W =
[[133 132 135 142 126 128 123 130 121 132 128 120 133 126 100]
 [124 125 124 123 131 128 130 126 131 125 126 136 124 126 148]
 [125 126 125 124 130 128 129 126 131 125 127 134 125 127 144]
 [134 131 138 141 121 130 116 130 113 133 126 128 137 127  99]
 [125 133 124 139 139 122 142 130 147 128 130 105 119 122 120]
 [132 132 133 143 128 127 126 130 125 132 128 116 131 125 102]
 [131 133 132 145 131 126 128 130 129 131 128 114 128 123 103]
 [128 133 130 147 135 124 133 130 136 130 128 109 124 120 108]
 [125 125 126 125 130 129 126 126 127 125 125 138 126 126 145]
 [124 126 123 123 133 127 132 126 135 125 127 132 123 126 147]
 [133 132 135 142 125 128 121 130 120 132 127 121 133 126 100]]
Counting starts at 1.
Report the bottom-left entry.
A: 133
The entry just left of the largest entry -> 126
The top-right entry is 100
The entry directly below the smallest entry -> 120
The entry in row 3 and column 1 is 125
Report the entry in row 3 and column 3.
A: 125
The entry in row 1 and column 1 is 133
The entry at the centre: 130
Report the bottom-right entry.
A: 100
Report the entry in row 2 and column 1.
A: 124
Report the entry directly above the centre entry.
A: 130
The entry directly above 108 -> 103
Report the entry just left of the smallest entry.
A: 127
The entry at row 1, column 3 is 135
Report the entry in row 1 and column 2.
A: 132
The entry in row 2 and column 2: 125
Report the entry directly below the centre entry.
A: 130
Report the entry at row 2, column 3.
A: 124
The entry directly above the smallest entry is 144

Questions about the grid below. Rows and columns are numbered from 1.
1) Give the entry at row 3, column 1.
2) Give the minimum.
3) Give the top-right entry.
4) Give the entry at row 1, column 1.
5) Give the entry in the bottom-left corner.
6) Give the top entry of the column that holds the smallest entry.
7) Give the bottom entry of the column that holds the largest entry.
8) Give the top entry of the column that holds the largest entry.
141  145  120  131  113  130  109  134  126  126  140
137  147  126  128  122  131  121  133  128  116  133
124  147  144  120  145  130  150  128  130   98  116
124  123  131  129  129  125  131  124  126  137  124
123  122  131  129  130  125  131  124  126  138  124
1) 124
2) 98
3) 140
4) 141
5) 123
6) 126
7) 131
8) 109

grid =
[[129 128 129 126 127 129 129]
 [134 133 126 136 123 127 132]
 [131 126 131 125 129 131 130]
 [129 126 128 106 116 131 129]
 [129 128 129 126 127 129 129]
 [129 128 129 126 127 129 129]
 [128 127 131 142 139 128 128]
 [129 128 129 126 127 129 129]
 [122 127 126 125 128 126 123]]
Counting starts at 1.
What is the entry in row 3 and column 1? 131
What is the entry directly below the largest entry? 126
The entry just right of the smallest entry -> 116
What is the bottom-right entry? 123
The entry directly above the largest entry is 126
The entry in row 3 and column 2: 126
The top-left entry -> 129
The top-right entry is 129
What is the bottom entry of the column that holds the largest entry? 125
The entry in row 2 and column 1: 134
What is the entry directly above the smallest entry? 125
What is the entry directly above the centre entry? 106
The centre entry -> 126
The entry at row 2, column 2 is 133
What is the entry at row 1, column 3? 129
What is the maximum? 142
The top entry of the column that holds the smallest entry is 126
The entry just left of the centre entry: 129
The entry at row 1, column 2: 128
What is the entry just right of the centre entry? 127

x = [147 101 131 119 132 155 156 136 124 121]
The entry just left of 156: 155
The entry just right of 101 -> 131

X =
124  123  127  133  122  121
116  116  150  134  118  114
141  141  104  151  141  140
Rows and columns are numbered from 1.
Read off the bottom-right entry.
140
The bottom-left entry: 141
The entry in the top-right corner is 121
Read off the entry in row 2 and column 1.
116
The entry directly below 123: 116

Read these off the matrix that follows. Counting starts at 1.
1) Which number is the bottom-left entry?
2) Which number is the top-left entry?
3) Which number is the entry at row 3, column 1?
4) Which number is the entry in row 2 and column 2?
5) Which number is the entry at row 1, column 3?
[[133 133 118 144 136 140 136 130 129 136 134 147 133 137]
 [133 134 119 144 137 140 137 130 130 136 134 148 133 137]
 [133 133 118 144 136 140 136 130 129 136 134 147 133 137]
 [125 124 157 112 130 120 128 137 139 120 131 107 133 126]
 [125 124 155 112 129 120 127 136 137 120 130 108 132 125]
 [134 134 116 148 138 143 138 130 130 137 135 151 134 139]
 [125 125 157 112 130 120 128 137 139 120 131 107 133 126]]
1) 125
2) 133
3) 133
4) 134
5) 118

Questions about the array below.
1) Give the last entry in the row that holds the largest entry.
2) Give the smallest entry in the first column.
3) Give the largest entry in the first column.
4) Give the last entry, reading row by row.
5) Give the bottom-left entry.
6) Give the first entry of the largest entry's row.
7) Give the 2nd entry, reading row by row.
8) Give the fifth entry in reading order.
[[138 111 135 137 111 128 138 136 112 142]
 [129 115 109 112 128 128 142 150 144 128]
 [118 122 131 139 135 128 130 121 116 122]
 [138 149 130 115 116 128 137 143 132 115]
 [135 120 129 136 118 128 131 132 120 133]
 [147 126 112 147 122 128 115 146 120 115]
 [132 120 111 112 120 128 134 145 145 138]
 [143 140 125 114 110 128 124 140 144 142]
 [133 112 127 143 126 128 114 132 143 122]
 [137 130 120 116 128 128 140 139 125 116]
 [111 116 122 132 142 128 145 142 137 125]
 [133 114 138 130 116 128 139 126 117 142]
 [145 119 121 142 124 128 119 142 129 112]]
1) 128
2) 111
3) 147
4) 112
5) 145
6) 129
7) 111
8) 111

Questions about the grid below.
1) What is the top-left entry?
2) What is the last entry, reading row by row?
3) What is the entry in the top-right corner?
4) What is the fifth entry from the end, reading row by row?
5) What is the third entry on the main diagonal?
6) What is the largest entry in the last row?
7) What is the fourth entry from the end, reading row by row?
8) What is the 3rd entry, reading row by row?
[[114 137 121 131 129 147 127 125 144 137 122 123 128]
 [120 128 127 126 132 136 136 119 130 144 135 137 142]
 [144 128 114 133 141 134 119 128 122 126 134 120 132]
 [148 122 129 135 134 125 125 136 125 134 140 120 133]
 [131 128 135 136 122 130 139 133 134 116 145 128 116]
 [124 137 132 126 124 131 136 106  99 137 129 123 120]
 [117 132 129 107 127 137 123 125 119 124 115 125 129]
 [136 120 126 147 129 124 125 134 133 122 123 121 112]
 [130 134 121 115 131 116 124 110 142 127 123 136 137]
 [130 144 112 142 128 130 122 132 136 118 132 127 125]
 [135 132 117 134 135 144 121 130 141 123 128 113 120]]
1) 114
2) 120
3) 128
4) 141
5) 114
6) 144
7) 123
8) 121

[107, 125, 146, 150, 108, 133]
The second largest entry -> 146
The second entry from the right -> 108
Read off the last entry.
133

arr =
[[134  99 142 130]
 [153  98 143 141]
 [112 143 125 122]
 [136 102 102 138]]
The entry in the bottom-left corner -> 136
The fourth entry in reading order -> 130
The entry in the top-left corner?
A: 134
The 2nd entry on the diagonal from the top-right corner?
A: 143
The entry directly below 130 -> 141
The 2nd smallest entry -> 99
The entry directly below 99?
A: 98

a =
[[143 133 133 118 143 135 139]
 [142 133 132 120 142 135 139]
 [141 132 132 120 141 135 138]
 [117 126 125 153 115 130 121]
 [142 133 133 120 142 136 139]
 [144 133 133 117 144 136 140]
 [142 132 132 120 141 135 138]
 [145 133 133 116 145 136 141]]
Indices start at 1.
Report the top-left entry.
Answer: 143
Report the bottom-right entry.
Answer: 141
Report the entry directly above 140.
Answer: 139
The entry in row 1 and column 2 is 133
Report the entry at row 2, column 3.
Answer: 132
Report the entry just left of the largest entry.
Answer: 125
Report the entry directly above the smallest entry.
Answer: 141
Report the entry at row 2, column 1.
Answer: 142
The maximum -> 153
Report the entry directly above the largest entry.
Answer: 120
The entry directly below the smallest entry: 142
The top entry of the column that holds the largest entry: 118
The entry in row 3 and column 1 -> 141
The bottom entry of the column that holds the smallest entry is 145
Report the entry at row 1, column 3.
Answer: 133
Report the entry in row 3 and column 3.
Answer: 132
